Below is a small trained network, with its code and all its weights. Each question gives an input and a class and asks what happens when units are switched off, that is, made to give their printed mean instead of their output.

import numpy as np


def w(rows, s, z=0):
    codes = np.array(rows[::2]) - 128.0
    scale = np.full(codes.shape[1], s)
    scale[-1] = z or s
    return codes * scale


def f(y):
    return np.maximum(y, 0)


def log_softmax(a):
    a = a - a.max(-1, keepdims=True)
    return a - np.log(np.exp(a).sum(-1, keepdims=True))


def net(x, mask):
    res = np.array(x, float).reshape(1, 7) / 4 @ E
    y = f(res @ A[0][:, :-1].T + A[0][:, -1])
    res = res + np.where(mask, y, B[0][:, -1]) @ B[0][:, :-1]
    return log_softmax(res[-1] @ U[:, :-1].T + U[:, -1])


A, B = {}, {}
E = w([
[114,106,92,122,124,45,129,127,132],'x0',
[108,156,140,107,133,100,92,149,248],'x1',
[53,178,87,113,127,118,146,134,128],'x2',
[121,203,109,124,136,133,231,98,155],'x3',
[101,92,97,133,127,126,116,98,124],'x4',
[35,131,209,133,117,161,141,172,101],'x5',
[108,153,98,126,128,131,87,62,94],'x6',
],0.012)
A[0] = w([
[142,87,55,132,128,152,100,99,136,81],'n0',
[132,124,120,123,127,120,144,122,142,47],'n1',
[79,101,163,126,129,133,107,126,122,59],'n2',
[135,142,122,128,129,98,142,128,161,62],'n3',
[142,168,125,137,124,110,154,110,186,71],'n4',
[126,109,56,127,127,159,116,130,155,89],'n5',
[114,124,107,137,128,96,124,170,112,41],'n6',
[125,192,97,127,124,179,197,94,68,39],'n7',
[100,133,137,128,129,140,59,132,141,54],'n8',
[207,111,71,128,127,82,83,65,86,9],'n9',
[114,152,56,128,128,167,130,123,223,83],'n10',
[122,157,131,129,128,130,157,100,96,39],'n11',
[75,87,136,125,132,98,172,139,108,53],'n12',
[141,152,79,127,129,54,138,198,121,32],'n13',
[250,110,169,129,121,174,162,135,171,2],'n14',
[139,186,127,126,125,98,145,100,187,34],'n15',
[117,151,137,131,126,94,142,107,166,32],'n16',
[133,157,129,120,138,112,142,118,165,91],'n17',
[117,155,160,122,130,148,36,130,131,23],'n18',
],0.023,0.0076)
B[0] = w([
[131,140,55,111,134,120,110,161,73,198],'n0',
[123,132,129,135,108,120,113,109,136,139],'n1',
[134,126,152,195,69,112,128,128,153,195],'n2',
[117,156,133,125,103,114,122,96,143,172],'n3',
[113,111,161,127,110,93,130,69,176,208],'n4',
[109,123,51,127,148,140,145,133,116,173],'n5',
[157,135,124,89,98,145,154,147,97,152],'n6',
[29,138,176,120,180,194,121,115,78,251],'n7',
[116,133,138,126,133,161,69,163,136,188],'n8',
[177,119,126,159,100,83,93,30,41,253],'n9',
[72,129,51,118,145,115,136,133,186,239],'n10',
[108,147,147,121,151,178,137,129,121,172],'n11',
[135,118,115,161,86,98,210,136,121,192],'n12',
[164,137,181,2,135,146,131,143,110,190],'n13',
[216,132,121,166,227,139,156,164,169,217],'n14',
[116,129,141,117,102,87,129,70,190,216],'n15',
[130,117,134,82,128,127,112,113,164,178],'n16',
[139,102,143,110,106,131,126,76,163,185],'n17',
[126,129,164,115,106,133,36,142,153,197],'n18',
],0.027,0.017)
U = w([
[148,136,193,191,95,159,12,227,162,34],'0',
[116,148,13,114,166,124,65,159,123,1],'1',
[134,101,192,224,60,110,212,204,122,64],'2',
[176,144,194,35,79,118,168,194,112,78],'3',
[245,145,161,186,253,147,128,164,178,242],'4',
[63,188,198,173,195,216,143,114,88,213],'5',
[190,146,102,150,158,93,53,65,36,155],'6',
[113,157,117,79,166,83,120,66,231,183],'7',
],0.0057,0.0023)

Each question gives the input, the list of numbers given to net, and the class t.
The units are the neurons (one row each of A and B). Each row of codes is followed by its name. A weight is (code - 128) times the scale printed after its matrix; where a second scale follows, it is the last column's (A, B and U).
mask holds one flag per neuron, in row order. A switched-off neuron (its flag False) gives its mean, the last column of its row in B, instead of its output. The means were averaged over made-up inputs and are rounded, as every weight is.
A unit's drop is (log p(t) with every unit on - log p(t) with that unit switched off) / (log p(t) with every unit on - log p(t) with every unit switched off).
k most important neurons: the k neurons with the biggest drops, biggest first
drop of u: that unit's drop, to one decimal
input [-6,-5,-1,5,3,-3,6], class 5: most important neuron	[n7]
input [5,-5,-3,8,-6,-2,-5], class 5: 2 most important neurons	[n7; n11]
input [6,-5,3,4,1,-3,5], class 6: 2 most important neurons	[n9; n0]
input [3,2,-1,5,-6,7,4], class 5: 2 most important neurons	[n10; n7]
input [8,2,4,0,2,6,0], class 3: 2 most important neurons	[n13; n6]
input [-8,6,-5,-7,1,-4,8], class 6: 2 most important neurons	[n9; n0]
input [2,-2,-3,6,6,-2,1], class 6: 2 most important neurons	[n9; n0]
input [0,-6,8,-5,-7,8,0], class 2: 2 most important neurons	[n12; n2]
input [7,-2,-3,3,6,-3,6], class 6: drop of n9	0.1
input [1,-5,5,2,-1,-3,1], class 5: drop of n7	0.3
input [1,3,-1,-8,-6,-6,-1], class 6: drop of n9	1.7
input [-2,0,-6,3,8,5,-6], class 4: drop of n14	0.5
